Below is a small trained network, with its code and all its weights. Each question gives an input and a target symbol and asks what happens when units are switched off, that is, made to give their printed mean instead of their output.

import numpy as np


def w(rows, s, z=0):
    codes = np.array(rows[::2]) - 128.0
    scale = np.full(codes.shape[1], s)
    scale[-1] = z or s
    return codes * scale


def f(y):
    return np.maximum(y, 0)


def softmax(a):
    e = np.exp(a - a.max(-1, keepdims=True))
    return e / e.sum(-1, keepdims=True)


def log_softmax(a):
    a = a - a.max(-1, keepdims=True)
    return a - np.log(np.exp(a).sum(-1, keepdims=True))


def net(x, mask):
    ids = ['ΠΣγεθμξφψω'.index(c) for c in x.split()]
    T = len(ids)
    res = E[ids] + P[:T]
    u = 0
    for l in range(3):
        r = res
        for j in range(2):
            rows = slice(4 * j, 4 * j + 4)
            q, k, v = (r @ M[l][rows].T for M in (Q, K, V))
            z = softmax(np.where(np.tri(T) > 0, q @ k.T / 4**0.5, -1e9)) @ v
            o = O[l][rows]
            res = res + np.where(mask[u + j], z, o[:, -1]) @ o[:, :-1]
        u += 2
        y = f(res @ A[l][:, :-1].T + A[l][:, -1])
        res = res + np.where(mask[u : u + 4], y, B[l][:, -1]) @ B[l][:, :-1]
        u += 4
    return log_softmax(res[-1] @ U[:, :-1].T + U[:, -1])


Q, K, V, O, A, B = {}, {}, {}, {}, {}, {}
E = w([
[85,115,206,75,164,157],'Π',
[168,142,111,16,90,194],'Σ',
[38,67,248,123,124,92],'γ',
[138,124,138,43,29,138],'ε',
[220,151,155,107,210,36],'θ',
[199,192,130,107,39,9],'μ',
[115,113,203,76,78,128],'ξ',
[144,138,183,42,197,189],'φ',
[71,134,107,175,167,205],'ψ',
[85,96,202,90,46,96],'ω',
],0.015)
P = w([
[126,155,178,86,135,130],'0',
[22,141,73,22,154,139],'1',
[220,24,155,179,95,192],'2',
[133,175,175,129,126,139],'3',
[7,152,59,47,155,128],'4',
[205,36,134,203,92,179],'5',
[133,180,147,156,127,144],'6',
[7,161,39,76,159,124],'7',
[196,44,110,223,96,162],'8',
[129,185,118,177,131,146],'9',
[1,169,23,95,164,121],'10',
],0.012)
Q[0] = w([
[165,167,134,136,184,103],'L0H0',
[108,129,69,113,139,148],'L0H0',
[113,95,130,145,119,72],'L0H0',
[171,129,109,115,81,123],'L0H0',
[149,72,119,151,132,97],'L0H1',
[122,102,84,94,158,94],'L0H1',
[112,133,107,91,122,95],'L0H1',
[3,119,80,37,155,135],'L0H1',
],0.029)
K[0] = w([
[191,96,146,81,200,97],'L0H0',
[161,158,43,174,156,148],'L0H0',
[99,71,151,154,78,54],'L0H0',
[176,136,117,63,36,115],'L0H0',
[132,71,150,70,132,93],'L0H1',
[179,126,50,124,168,38],'L0H1',
[158,121,54,151,123,82],'L0H1',
[129,172,30,253,167,78],'L0H1',
],0.017)
V[0] = w([
[115,34,46,169,56,37],'L0H0',
[150,74,141,66,164,128],'L0H0',
[146,163,141,198,166,163],'L0H0',
[146,84,144,130,56,67],'L0H0',
[155,99,117,141,197,14],'L0H1',
[159,99,137,103,246,151],'L0H1',
[134,110,85,78,30,85],'L0H1',
[208,167,39,176,131,2],'L0H1',
],0.0065)
O[0] = w([
[125,124,155,81,129,191,70],'L0H0',
[171,130,95,124,149,82,163],'L0H0',
[84,128,207,45,146,127,72],'L0H0',
[166,94,58,155,208,138,131],'L0H0',
[143,139,254,69,135,176,88],'L0H1',
[106,228,230,66,185,224,123],'L0H1',
[172,78,75,128,158,107,140],'L0H1',
[177,112,105,57,181,116,2],'L0H1',
],0.0074,0.0069)
A[0] = w([
[194,254,111,180,103,70,80],'L0N0',
[193,95,78,190,128,121,119],'L0N1',
[107,236,21,26,75,129,1],'L0N2',
[121,84,101,223,107,232,59],'L0N3',
],0.0086,0.0088)
B[0] = w([
[215,28,160,7,147,172,211],'L0N0',
[52,228,254,98,130,214,253],'L0N1',
[28,76,130,110,224,143,208],'L0N2',
[207,99,192,106,216,49,230],'L0N3',
],0.0066,0.0052)
Q[1] = w([
[185,153,120,116,142,68],'L1H0',
[129,104,171,128,105,87],'L1H0',
[140,175,73,118,124,191],'L1H0',
[147,103,107,58,44,155],'L1H0',
[149,189,121,181,111,50],'L1H1',
[74,91,7,108,115,196],'L1H1',
[58,209,145,130,165,231],'L1H1',
[108,64,198,177,112,48],'L1H1',
],0.013)
K[1] = w([
[157,109,134,99,180,45],'L1H0',
[145,148,107,148,91,96],'L1H0',
[80,138,131,92,145,149],'L1H0',
[126,122,89,93,69,110],'L1H0',
[117,146,97,217,141,146],'L1H1',
[107,144,68,38,188,6],'L1H1',
[57,167,131,88,78,166],'L1H1',
[111,34,181,168,124,103],'L1H1',
],0.015)
V[1] = w([
[112,93,101,195,122,231],'L1H0',
[196,214,146,128,108,104],'L1H0',
[136,113,133,114,3,173],'L1H0',
[157,121,158,112,152,78],'L1H0',
[150,94,140,126,118,84],'L1H1',
[89,65,128,91,125,176],'L1H1',
[163,116,121,60,84,151],'L1H1',
[174,185,99,226,111,119],'L1H1',
],0.0046)
O[1] = w([
[220,54,117,33,65,125,107],'L1H0',
[215,61,52,62,133,153,85],'L1H0',
[118,178,133,102,164,178,136],'L1H0',
[120,175,131,212,136,177,146],'L1H0',
[125,125,77,115,139,147,142],'L1H1',
[127,220,216,97,67,254,194],'L1H1',
[151,130,100,121,110,95,106],'L1H1',
[46,211,109,124,152,206,3],'L1H1',
],0.0054,0.0038)
A[1] = w([
[26,187,66,92,158,171,57],'L1N0',
[1,81,90,190,56,184,3],'L1N1',
[94,222,86,154,50,90,246],'L1N2',
[98,106,20,209,11,186,116],'L1N3',
],0.0093,0.0082)
B[1] = w([
[171,129,156,146,165,55,195],'L1N0',
[168,54,203,98,173,154,208],'L1N1',
[85,145,50,202,129,107,254],'L1N2',
[159,113,200,76,3,118,164],'L1N3',
],0.015,0.0071)
Q[2] = w([
[119,74,100,112,101,171],'L2H0',
[156,130,88,125,191,161],'L2H0',
[147,108,145,99,69,105],'L2H0',
[170,147,101,185,153,123],'L2H0',
[164,62,123,158,34,210],'L2H1',
[13,93,195,136,152,132],'L2H1',
[86,124,88,248,104,193],'L2H1',
[103,150,144,73,14,76],'L2H1',
],0.013)
K[2] = w([
[148,111,102,121,131,131],'L2H0',
[120,114,122,102,144,145],'L2H0',
[139,117,118,139,102,163],'L2H0',
[105,89,99,130,146,147],'L2H0',
[166,86,99,158,101,151],'L2H1',
[70,94,169,156,129,137],'L2H1',
[114,137,125,251,94,129],'L2H1',
[133,94,84,122,74,77],'L2H1',
],0.02)
V[2] = w([
[180,141,129,206,118,167],'L2H0',
[64,81,93,100,149,168],'L2H0',
[84,131,172,86,137,116],'L2H0',
[134,146,125,131,133,107],'L2H0',
[135,98,172,163,154,137],'L2H1',
[152,115,81,148,121,120],'L2H1',
[113,184,103,131,102,125],'L2H1',
[156,133,101,254,102,164],'L2H1',
],0.0062)
O[2] = w([
[169,123,107,160,254,61,133],'L2H0',
[123,70,121,117,125,68,67],'L2H0',
[125,87,113,128,115,76,191],'L2H0',
[181,85,113,154,182,82,132],'L2H0',
[129,153,149,121,87,211,255],'L2H1',
[114,113,140,134,140,118,60],'L2H1',
[117,163,141,173,42,172,41],'L2H1',
[168,105,145,84,176,110,105],'L2H1',
],0.0084,0.0043)
A[2] = w([
[142,65,149,29,121,184,70],'L2N0',
[23,183,139,135,200,82,66],'L2N1',
[4,137,138,130,153,85,2],'L2N2',
[125,45,153,132,146,174,100],'L2N3',
],0.011,0.0086)
B[2] = w([
[102,246,48,235,242,95,176],'L2N0',
[57,156,129,170,67,247,255],'L2N1',
[254,93,108,154,101,146,225],'L2N2',
[201,241,54,68,72,143,242],'L2N3',
],0.0091,0.0073)
U = w([
[233,219,11,136,163,145,74],'Π',
[212,40,169,61,83,249,137],'Σ',
[128,48,228,120,232,89,205],'γ',
[163,176,82,72,35,131,49],'ε',
[108,68,2,50,166,176,218],'θ',
[47,181,161,62,140,134,135],'μ',
[146,180,46,162,111,158,5],'ξ',
[109,183,105,210,187,8,110],'φ',
[116,72,129,202,238,126,118],'ψ',
[91,75,208,124,125,69,144],'ω',
],0.0086,0.011)

Each question gives the input, a string of symbols that net reads in full, and the target symbol t.
The units are the heads (4 rows each of Q, K, V and O) and the neurons (one row each of A and B). Each row of codes is followed by its name. A weight is (code - 128) times the scale printed after its matrix; where a second scale follows, it is the last column's (O, A, B and U).
mask holds one flag per unit, layer by layer, with each layer's heads first. A switched-off unit (its flag False) gives its mean, the last column of its rows in O or B, instead of its output. The means were averaged over made-up inputs and are rounded, as every weight is.
A unit's drop is (log p(t) with every unit on - log p(t) with that unit switched off) / (log p(t) with every unit on - log p(t) with every unit switched off).
The circuit of an input: a set's keep is (log p(t) with only the set's units on - log p(t) with every unit switched off) / (log p(t) with every unit on - log p(t) with every unit switched off). Starting from the 12 units with the biggest drops (on a tie, the unit counted first), units are removed one at a time, each time the one whose removal leaves the highest keep (on an exact tie, the one counted first), for as long as the keep stays at least 0.8.
units of the circuit, in order: the units of the circuit, biggest drop first
unit that matters most: the unit with the biggest drop
k most important neurons: the k neurons with the biggest drops, biggest first
k most important neurons of layer l: the k neurons of layer l with the biggest drops, biggest first
heads that matter: for each layer, one digit per head in row order, 1 if its drop is at least 0.15 and else 0, layers parted by /
input ψ γ ω, target Π: units of the circuit, in order : L2N3, L1N2, L2N0
input Σ γ ξ ω ε ε μ ξ ξ φ, target μ: heads that matter : 11 / 00 / 00
input θ ω ψ, target Π: heads that matter : 00 / 00 / 01
input θ ξ φ μ θ γ ψ Π, target Σ: unit that matters most : L2N2
input Π γ ξ Π Π ξ θ ε, target μ: heads that matter : 01 / 01 / 01
input Σ ω ω ψ μ μ, target Σ: 3 most important neurons of layer 0 : L0N0, L0N1, L0N2
input Π γ ξ ω ω φ ω ω, target ε: units of the circuit, in order : L1N3, L0H1
input Σ ξ Π, target Π: units of the circuit, in order : L2N3, L2N0
input Π ε μ γ, target Σ: heads that matter : 01 / 01 / 00
input ψ ε γ, target Π: heads that matter : 10 / 00 / 01
input ε ω ε ε μ φ, target Π: 2 most important neurons : L1N2, L2N0
input θ Π Σ ψ μ ξ θ ψ ξ, target Π: units of the circuit, in order : L2N3, L1N2, L2N0
input γ φ φ ω Σ, target γ: heads that matter : 11 / 00 / 00
input θ θ ε ω φ, target μ: unit that matters most : L0H1
input ψ γ ω ξ ξ, target Σ: 2 most important neurons : L2N2, L2N1
input θ μ Σ ψ μ ε, target Π: units of the circuit, in order : L1N2, L2N0
input ω θ ε μ γ ψ ψ, target ψ: units of the circuit, in order : L1N2, L2N3, L0H1, L1N1
input ε ψ μ ω ω ω θ ω γ Σ, target θ: 4 most important neurons : L0N0, L0N2, L0N1, L1N0
input ε ε μ φ γ Σ, target Π: heads that matter : 10 / 00 / 10
input φ φ ε Σ γ ψ, target Π: heads that matter : 00 / 10 / 01
input ξ ξ ε ω ξ ε ξ ω φ, target Π: most important neuron : L1N0
input γ ξ φ Σ ω ω ξ ε, target φ: 2 most important neurons : L0N2, L2N0
input Σ μ γ μ ω Π, target Π: 3 most important neurons : L2N3, L2N0, L1N2
input μ ψ ε ψ θ Π Π, target ξ: units of the circuit, in order : L1N2, L2N1, L0H1, L0N0
input ε ω Π γ ξ, target ω: 2 most important neurons : L1N3, L1N2
input μ ω Π θ ψ, target Σ: 2 most important neurons : L1N2, L1N1
input Σ ε ξ ξ γ Σ ω ψ, target Σ: units of the circuit, in order : L1N1, L0H0
